(in the rows, 128 means zero)
Known rows:
j716: [164 113 125 140 147 140 130 124 139 156 102 112 144 121  74 144 131 143
 172 143 138 101 111  77 114 136 135 116 100 138 124 125 122  58 135 149
 140 162 138 127 130 133 158 146 105 111 130 107 107 134 152]
j941: [ 68 127 164 196 124 152 164 129 117  91 147  96 129 116 164  63 159  68
 166 132 145 126 129 168 134  88 111 148 137 101 126 125 167 130 165 107
 152 120 174 122 150 153 155 142  98 126  86  89 145  96  98]
j284: [147 140 150 164  86  96 118 171 143 100 163 149  97 116 163 171  96 164
 109  81 142  88 139 180 128  93 177 109 157 133 164 115 149 161 139 109
 123 147 173 119 127 143  95 122 117 122 145 114 132  99 144]
j802: [116 153 116 129 154 176 128 113 114 116 114 120 154 136 119  61 148  94
 200 129 121 135 102 119 149 130 116 134  74 124 114 125  99  84 129 113
 143 158 130  95 115 127 166 130 120 142  67 153  94 131 126]
j662: [ 98 126 122 175  97 173 142 133 132  90 158  92 124 119 175  43 162  79
 121  89 141 154 138 161 144  75 113 153 122 104 106 143 163 154 161  96
 112 134 182 126 123 178 152 156 103 145  88 104 140 123  84]
j286: [143 146 129 119 123 122 163 110 109 162 115 112 149 137  87 133 145 146
 126 133 102 111 133  74 121 183  94  90 132 181 149 165 118 126 109 149
 106 104  90 174 140  95 124 108 114 100 124 153 108 196  85]
j497: [ 79 120 143 193 128 141 169 126 113  85 159  84 137 116 155  49 153  67
 154 134 131 120 116 188 129  79 111 148 133 105 125 116 155 125 164  90
 137 123 165 127 140 142 157 159  91 130 100  82 141 103 101]
j962: [122 115  84 110 150 122  83 163 126 133 148 167 123 115 108 198  78 173
  74 141 159 116 144 183 151 117 162 117 135  91 100  91 102 127 145 101
 181 129 130 132 121 124  97 106 149 120 176 142 144  77 190]
j760: [ 69 123 121 153 133 144 154 122 104  87 155 112 137 123 169  48 151  97
 177 116 154 135 127 144 146 100 100 133 121 112 131 133 159 110 179  88
 142 129 181 133 137 156 130 115 114 123  62 100 124  99 111]
j341: [128  91 117 140 107 115 143 120 138 118 139 121 127 104 149 123 132 187
 140 116 157 117 118 117 121 119 130 126 127 128 139 117 186  85 183 135
 135 144 200 147 134 166  98 127 113 106 117  78 139 102 145]
j486: [166 146 141 116 121  72 178  91 102 167  77  95 152 141  80 150 158 147
 147 185  70 113  83 119  88 167 122 118 164 152 142 132 109 105 110 193
  83 119  87 148 141  61 121 160 123 111 145 121 119 163  86]
j69: [136 122 137 113 122 128 166 120 120 172 112 113 148 140  89 130 144 138
 127 142 109  92 142  57 119 179  81  87 140 171 151 171 126 133 110 154
 117 101  90 173 132  98 122 100 123 107 130 152  96 196  85]
j743: [130 137 127 162  93  97 119 181 137  98 155 147  93 117 154 167  98 194
 127  90 165  69 143 189 138  96 169 100 151 122 156 102 147 130 152 107
 142 145 188 136 135 134  88 108 113 114 136 115 123  85 160]
j547: [159 104 121 113 105 130 162 114 132 171 122  84 143 112  77 103 172 150
  79 128 100 127 137 107 115 155 112 116 121 166 149 176 122 147  86 154
  81  94  89 175  97 126 127 139 113 135 146 157  95 216  86]
j402: [125 140 119 174  86 123 116 191 125 108 156 152 117 118 118 176 108 177
 119  90 154  64 155 191 154  85 165 103 151 111 143 114 150 126 162 112
 150 145 189 148 129 138  94 119 107 101 146 110 134  91 154]
j126: [ 96 146 153 157 159 188 122 131 113 130 112 128 140 145 128  64 146  56
 209 113 126 115 156  80 136 127  94 119  84 134 119 140 106 110 116 107
 167 142 106  98 140 121 180 106 118 136  70 145 101 148 113]
j256: [171 120 138 134 130 137 124 122 158 131 106 119 123 129 106 135 120 139
 149 122 114 130 107  61 108 131 137 126  94 153 131 114 125 100 117 148
 118 146 114 118 122 135 157 144 112 128 130 120 115 156 146]
j457: [132 121 126 146  88  93 117 156 133 109 165 150 102  96 157 148 113 210
 111  89 176  78 136 178 139  97 163 104 136 116 186 109 150 123 145 108
 147 142 192 131 106 159  69 100 129 128 128 123 111  75 163]
j538: [170 104 126 126 138 144 118 117 152 124 120 115 133 125 109 117 117 146
 136 121 122 119 120  65 107 137 137 118  78 167 129 123 127 100 119 139
 122 150 124 125 109 129 154 135  96 132 127 119  98 165 139]
j803: [120 147 180 138  79  63 119 152 138 124 149 163  66 127 194 167 123 177
 149  94 153 108 153 184 101  99 167 132 174 123 196 102 160 156 115 156
 138 150 177  77 128 146  74 103 145 136 137 115 142  79 151]
j546: [ 94 133 130 168  92 165 136 131 125  79 151  94 128 133 171  50 157  73
 131  91 121 152 139 162 149  88 114 164 116 103 111 144 158 148 166  99
 113 129 179 130 127 181 143 161 105 136  88  96 143 119 102]

Facts:
j100 (ξ a) (γ 632)
j101 (ξ a) (Δ j744,j268,j941,j969,j700) (γ 870)
j126 (ξ a) (γ 632)
j135 (ξ a) (γ 185)
j140 (ξ c) (γ 185)
j147 (ξ b) (Δ j421,j175,j848) (γ 632)
j149 (ξ a) (Δ j468,j140,j446,j341,j457,j892,j227) (γ 870)
j156 (ξ b) (γ 632)
j167 (ξ a) (Δ j228,j234,j827,j763,j126,j796) (γ 632)
j170 (ξ a) (γ 185)
j171 (ξ b) (γ 632)
j175 (ξ a)
j183 (ξ b) (γ 185)
j197 (ξ a) (γ 632)
j207 (ξ b) (Δ j281) (γ 632)
j210 (ξ c) (γ 870)
j221 (ξ a)
j225 (ξ a) (γ 870)
j227 (ξ c) (γ 632)
j228 (ξ c) (γ 632)
j229 (ξ b) (γ 185)
j23 (ξ c) (Δ j962,j468,j709,j83,j298,j892,j797) (γ 185)
j234 (ξ a) (γ 632)
j240 (ξ b) (Δ j468,j334,j641,j738) (γ 870)
j256 (ξ a)
j257 (ξ b) (γ 185)
j268 (ξ a) (γ 632)
j28 (ξ c) (Δ j921) (γ 632)
j281 (ξ a) (γ 870)
j282 (ξ a) (Δ j744,j411,j999,j303) (γ 632)
j284 (ξ c) (γ 870)
j286 (ξ a) (γ 185)
j298 (ξ c) (γ 632)
j30 (ξ b) (γ 632)
j300 (ξ c) (γ 185)
j303 (ξ a) (γ 632)
j313 (ξ a) (γ 870)
j319 (ξ c) (γ 632)
j328 (ξ b)
j334 (ξ b)
j341 (ξ c)
j349 (ξ c) (γ 870)
j351 (ξ c) (Δ j921,j171,j757) (γ 632)
j378 (ξ a) (Δ j735,j281,j286,j69) (γ 870)
j38 (ξ c) (Δ j170,j760) (γ 185)
j396 (ξ a) (γ 185)
j401 (ξ a) (γ 185)
j402 (ξ c) (γ 870)
j411 (ξ a) (γ 870)
j421 (ξ a) (γ 185)
j422 (ξ b) (Δ j268,j225,j396) (γ 185)
j432 (ξ b) (γ 632)
j44 (ξ a) (Δ j547,j821,j824)
j446 (ξ a)
j449 (ξ b)
j45 (ξ b) (Δ j975,j901,j796) (γ 185)
j457 (ξ c) (γ 870)
j459 (ξ b) (γ 870)
j468 (ξ a) (γ 632)
j472 (ξ a)
j486 (ξ a) (Δ j221,j746,j739,j183) (γ 185)
j487 (ξ b) (Δ j225,j472,j662,j401,j546) (γ 870)
j497 (ξ c) (γ 632)
j510 (ξ b) (γ 632)
j538 (ξ a)
j546 (ξ c) (γ 632)
j547 (ξ a) (γ 185)
j557 (ξ c) (γ 185)
j574 (ξ b) (Δ j744,j962,j140,j197,j871,j402,j183,j716,j227) (γ 870)
j592 (ξ b) (Δ j849,j661,j860,j402) (γ 185)
j641 (ξ a) (γ 870)
j642 (ξ c) (Δ j538) (γ 185)
j645 (ξ a) (Δ j396,j510) (γ 870)
j661 (ξ a) (γ 185)
j662 (ξ c) (γ 632)
j69 (ξ a) (γ 185)
j700 (ξ a) (γ 632)
j709 (ξ b)
j716 (ξ a)
j735 (ξ a) (γ 185)
j738 (ξ c) (γ 185)
j739 (ξ c)
j743 (ξ c) (γ 870)
j744 (ξ a) (γ 185)
j746 (ξ a) (γ 870)
j750 (ξ b) (Δ j743,j140,j802,j760) (γ 870)
j757 (ξ c) (γ 632)
j760 (ξ c) (γ 632)
j763 (ξ a) (γ 870)
j787 (ξ a) (γ 870)
j79 (ξ b) (Δ j744,j827,j69,j126,j100) (γ 185)
j796 (ξ a) (γ 632)
j797 (ξ a) (γ 632)
j802 (ξ a) (γ 632)
j803 (ξ c) (Δ j411,j349,j334,j787) (γ 870)
j821 (ξ c) (γ 870)
j824 (ξ a) (γ 870)
j827 (ξ b)
j83 (ξ c)
j84 (ξ b) (Δ j225,j547,j328,j300,j662) (γ 870)
j845 (ξ c)
j847 (ξ b) (Δ j210,j845,j334,j457,j449) (γ 632)
j848 (ξ c) (γ 870)
j849 (ξ b) (γ 632)
j860 (ξ b) (γ 870)
j871 (ξ b) (γ 632)
j886 (ξ a) (γ 870)
j892 (ξ a) (γ 632)
j894 (ξ a) (Δ j170,j349,j999,j827) (γ 185)
j901 (ξ b) (γ 185)
j921 (ξ b) (γ 870)
j922 (ξ b) (Δ j83,j156,j661,j396,j472,j229,j848) (γ 185)
j941 (ξ c) (γ 632)
j945 (ξ a) (Δ j140,j892) (γ 185)
j956 (ξ a) (Δ j268,j886,j497,j221,j432) (γ 870)
j962 (ξ b) (γ 870)
j969 (ξ a) (γ 632)
j975 (ξ a) (γ 870)
j999 (ξ a) (γ 870)

Rows:
No name comes twice in this set of rows, the named rows included.
[165 105 142 169 151 127 142 124 144 147 108  93 142 104  68 121 133 133
 142 158 112  87 114 109  88 125 142 107  91 151 121 110 108  81 126 145
 141 158 122 141 124 117 178 162  83 120 157 110 113 150 151] => j221
[175 185 176 136 114 111  89 161 141 126 110 170  93 153 132 200  81 129
 172 103 110  87 139 130 106 123 168 108 141 152 155 112 105 146  85 141
 118 173  95  81 137  96 135 107 126 135 146 153 111 128 160] => j378
[ 81 128  82 104 188 151 115 104 125  63 160 143 142 112 174  63  92  61
 109 156 124 197  90 137 145 130 112 133  93 130  86  95 132 138 156  41
 124 100 112 140 110 114 171 138 139 153 110 126 149 116 140] => j171
[ 84  52 136 112 177 139 107 136 143 145 153 155 124 118 145 143  96 107
 100 151 162 146 171  53 114 152 105 126 116 136 110 122 167 128 131 118
 189 100 101 139 156 140 135  86 135 111 165 115 154 133 155] => j827
[127 125 110  64 114  98 135  95 114 165  99 131 138 172 130 195 135 131
  57 160  77 201 107 110 130 160 103 179 200 107  78 160 139 160 129 177
  64  83  95 161 157 114  88 155 169 120 175 123 200 146 101] => j922
[102  96  95 142 102  91 198 107  94 137 146 100 159 105 118 122 160 197
 108 143 150 101 122 136 143 155  83  96 176 123 157 145 170 107 181 141
 118  91 178 197 134 128  74 112 126  81 118  96 133 139  84] => j140
[166 149 120  90 116  93 159  82  99 166  76 108 156 143  82 146 158 190
 146 165  94 129  88  99 114 178 110 124 151 134 144 149 110  90 123 191
  77 134 115 138 138  93  96 132 150 115 119 131 121 156  97] => j945
[168 107  98 117 133 141 130 110 145 151 105 120 133 112  85 129 133 171
 158 126 148 120 102  83 120 143 137 123  82 142 135 123 127  67 134 151
 140 160 141 127 110 141 141 129 125 124 114 121 103 137 157] => j446
[111 120 159 162  93 107 117 175 140 118 185 155  83 105 162 144 120 173
 120  82 175  61 178 167 133 106 147 100 149 124 197 118 153 156 122 123
 162 135 173 116 120 160  82  76 127 126 132 131 114  94 148] => j349
[138 153 127  97 157  75  81 145 127 130 113 187 102 139 138 229  75 140
 115 163 130 142 117 185 125 123 177 144 172  82 118  86 104 134 125 141
 151 139 121  95 152  92  97 129 166 130 182 121 175  46 181] => j574

The same objects again, as new rows of numbers:
Known rows:
j999: [175 146 106 127 102 123 154 128 129 118 190  80 129 130  58 131 151 127
 198 151 127 107 134 102 125 103 132 180 105 128 118]
j557: [ 49  97  93 154 173 131 137 137 117 111  58 160 163 127 124 111 163 121
  89 164 111 137 132 179 110 123 181 122 140 147 133]
j592: [ 69  76  97 120 146 153  96 189 130 103  92 216 118 148 130  83 132 115
  80 177 114 138 105 114 115 145 176 101 122 123 141]
j171: [136 169 202 117 139 134 121  95 141 165 104 135  71 140 173 147 112 137
  86  70 141 138 124 111 153 150 114  53 123  81 150]
j803: [152 152 136 137 112 106 194 145 147 127 172 117 122 109  48 140 158 164
 131 169  93 102 133 171 180 124 132 202 137 135 104]
j234: [151 149 150 130 126 150 108  72 137 155 142 109 151 139 194 144 103 154
 152  55 146 149 122 122 121 133  87  84  89 144 121]
j422: [ 82  78  87 122 153 156  93 177 102  92  94 197 112 157 133  98 134 130
  79 187 121 140 112 127 119 167 189 101 136 126 147]
j135: [ 90  86  65 151 153 148  82 143 127 124  78 147 164 162 130 101 137 102
 139 165 126 140 135 139  83 107 187  99 110 152 135]
j486: [ 98  79  60 142 127 157  80 172 155  96  70 145 165 156 135 111 130 105
 143 177 123 148 116 153  85 128 170  99 111 169 148]
j847: [169 144 181 113 137 132 110 126 163 171 151 165  90 136 181 149  97 171
  59  99 137 134 106 133 173 150  99  68 115 115 144]
j170: [ 92  88  56 152 175 148  89 133 122 114 101 151 182 146 129 101 150 116
 140 149 139 138 116 130  75  94 175 103  90 152 144]
j167: [160 149 147 131 106 158 100  90 160 163 138 134 142 152 191 137  95 178
 149  68 131 157 121 146 146 148  86  83  87 161 105]
j760: [117 149 187 131 149 121 156  78 135 151 119 113 150  94 184 164 124 150
  77  69 132 140 110 162 150 131  73 104 124 139 138]
j228: [108 157 183 137 146 138 158  61 121 141 118 122 155 107 181 154 126 177
  97  54 127 143 115 160 157 147  83 110 115 136 123]
j319: [117 152 186 133 134 125 144  76 130 158  98 117 131 115 184 165 118 155
  84  72 117 141 122 172 161 151  86  99 135 140 124]
j411: [180 150 104 130 107 116 156 131 132 130 188  79 126 130  59 135 146 126
 191 153 126 107 136 105 120 100 132 178 113 131 123]
j886: [171 141 109 117  79 127 145 137 127 107 157  59 109 132  57 145 140 113
 199 159 117 113 141 101 119 126 133 175 134 134 132]
j328: [144 124 133 124 152 105 105 155  86  99 129 161  87 114 144 116 110 136
 118 133 160 121 154 105 136 147 143 122 184  77 120]
j313: [163 152 112 127  82 122 147 127 138 136 161  81 108 146  58 127 143 112
 191 155 111 110 154 110 133 114 142 175 123 125 105]
j641: [180 139 109 124 100 110 146 137 143 149 183  77 121 133  58 132 145 105
 178 164 117 103 140 105 127  85 134 180 118 131 118]
j824: [176 144 107 122  97 106 134 120 104 139 170  65 103 147  59 141 133 117
 188 168 110 111 164 110 129 119 148 178 133 133 110]

Rows:
No name comes twice in this set of rows, the named rows included.
[ 84  80  57 141 166 152  94 137 119  91  98 137 187 139 133 109 148 103
 146 149 144 139 111 125  63 106 162 104 103 147 151] => j744
[164 149 143 110  94 126 169 180 156 127 186 146  71 125  48 115 139 141
 126 173 110 104 119 100 169 139 146 168 123  99 125] => j750
[180 135 104 120  64 137 140 151 150 107 168  88 111 142  62 133 128 136
 199 170 106 117 135 125 144 138 136 180 123 147 113] => j101
[183 142 106 121  52 136 139 162 149 104 153  82 105 146  63 141 125 129
 197 172  98 120 139 127 140 146 134 173 133 148 121] => j956
[ 57  87  90 157 189 118 133 141 126 117  81 162 175 111 128 121 164 117
  71 172 120 128 118 175 107 100 168 130 133 145 150] => j738
[128 138 191  94 121 143 122 104 124 151 137 151  94 127 191 138 100 128
  74  73 144 138  99  92 141 157  85  80 123 105 146] => j849
[140 143 149  95 100 124 176 157 115 116 180 130  67 125  56 112 144 111
 140 160 113 107 126  70 147 138 135 178 138  82 131] => j860
[166 137 111 113  63 121 134 141 124 134 172  89 109 153  66 124 123 114
 190 166  98 115 153 108 138 133 133 190 132 150  96] => j645
[113 140 191 123 135 116 151  80 136 165 117 117 144  98 186 158 115 132
  65  75 123 132 110 160 152 136  61 114 139 143 134] => j298
[158 133 155 109 109 146  93  81 115 141 124  78 140 139 193 167  97 131
 138  71 147 145 117 122 116 154  75  81 119 150 156] => j268
[143 155 186 108 139 133 113 102 133 156 131 148  82 137 184 148 101 157
  82  78 140 140 116 114 158 157 103  67 118  99 143] => j30
[147 146 184  98 130 146 112 104 121 119 124 126  86 122 184 159 110 149
  87  79 153 139 101 110 144 181  92  67 131  99 171] => j432
[106 165 195 139 136 119 151  65 139 166  80 104 125 115 176 163 125 140
  88  65 120 141 138 166 157 139 100  88 135 131 132] => j757

The same objects again, as new rows of numbers:
Known rows:
j422: [154 142 168 127 128 167 108 164 134 208 161 162 164]
j268: [ 79 111 132 126 118 157 118 151 126 120 165 112 178]
j101: [112 111 163 113 149 164 108 181 150 147 164 125 179]
j744: [141 160 129  94 148 184 118 143 160 196 169 133 172]
j787: [115 120 148  84 130 153 137 154 142 144 187 117 177]
j763: [114 134 144  95 126 159 129 164 143 146 195 106 177]
j167: [ 99  99 155 102 140 149 106 195 119 116 195 107 176]
j207: [ 97 113 159 108 113 128 101 171  94 128 197 120 183]
j284: [135 137 159 112 143 149 124 146 169 107 188 130 158]
j457: [136 134 152  88 152 144 128 124 168 107 178 137 164]
j175: [126 112 117 103 113 170 122 157 125 149 175 150 151]
j147: [ 97  92 169 123 112 130 114 165  95 128 181 135 177]
j401: [151 144 144 117 126 185 141 147 156 193 172 146 152]
j83: [142 130 116 102 137 164 112 132 155 110 166 165 140]
j802: [ 86 100 140  93 132 152 127 150 121 113 178 118 177]
j197: [ 80 101 138  97 136 154 119 148 123 114 162 120 182]
j662: [109 122 140 135 121 147 128 137 147  76 184 125 151]
j300: [171 166 147 121 145 179 131 136 179 153 181 151 135]
j303: [ 89 111 136  99 131 150 119 157 122 115 183 109 179]
j824: [116 119 150 116 110 159 144 152 144 145 188 120 165]
j738: [172 160 150  83 167 170 132 128 177 151 177 155 147]

Rows:
No name comes twice in this set of rows, the named rows included.
[153 170 149  97 121 159 116 155 130 208 193 141 169] => j901
[ 83 113 150 103 118 132 105 143  99 130 166 129 191] => j871
[145 140 140 108 136 186 138 138 156 196 162 150 160] => j661
[106 123 144 119 126 165 120 153 147 149 162 122 178] => j886
[126 118 126  91 108 147 107 146 104 164 164 168 166] => j709
[123 109 162 114 147 140 118 167 140  73 199 127 149] => j351
[103  88 173  91 130 124 113 168  91 124 184 137 183] => j847
[118 110 180  95 137 133 111 164 117 159 173 145 187] => j750
[102 122 146 109 133 163 124 150 147 148 164 124 181] => j746
[156 139 158  84 166 178 117 180 155 191 185 138 165] => j894
[150 141 143 108 133 181 145 146 154 193 170 148 156] => j421
[173 164 152 105 164 173 119 146 179 156 181 151 142] => j557

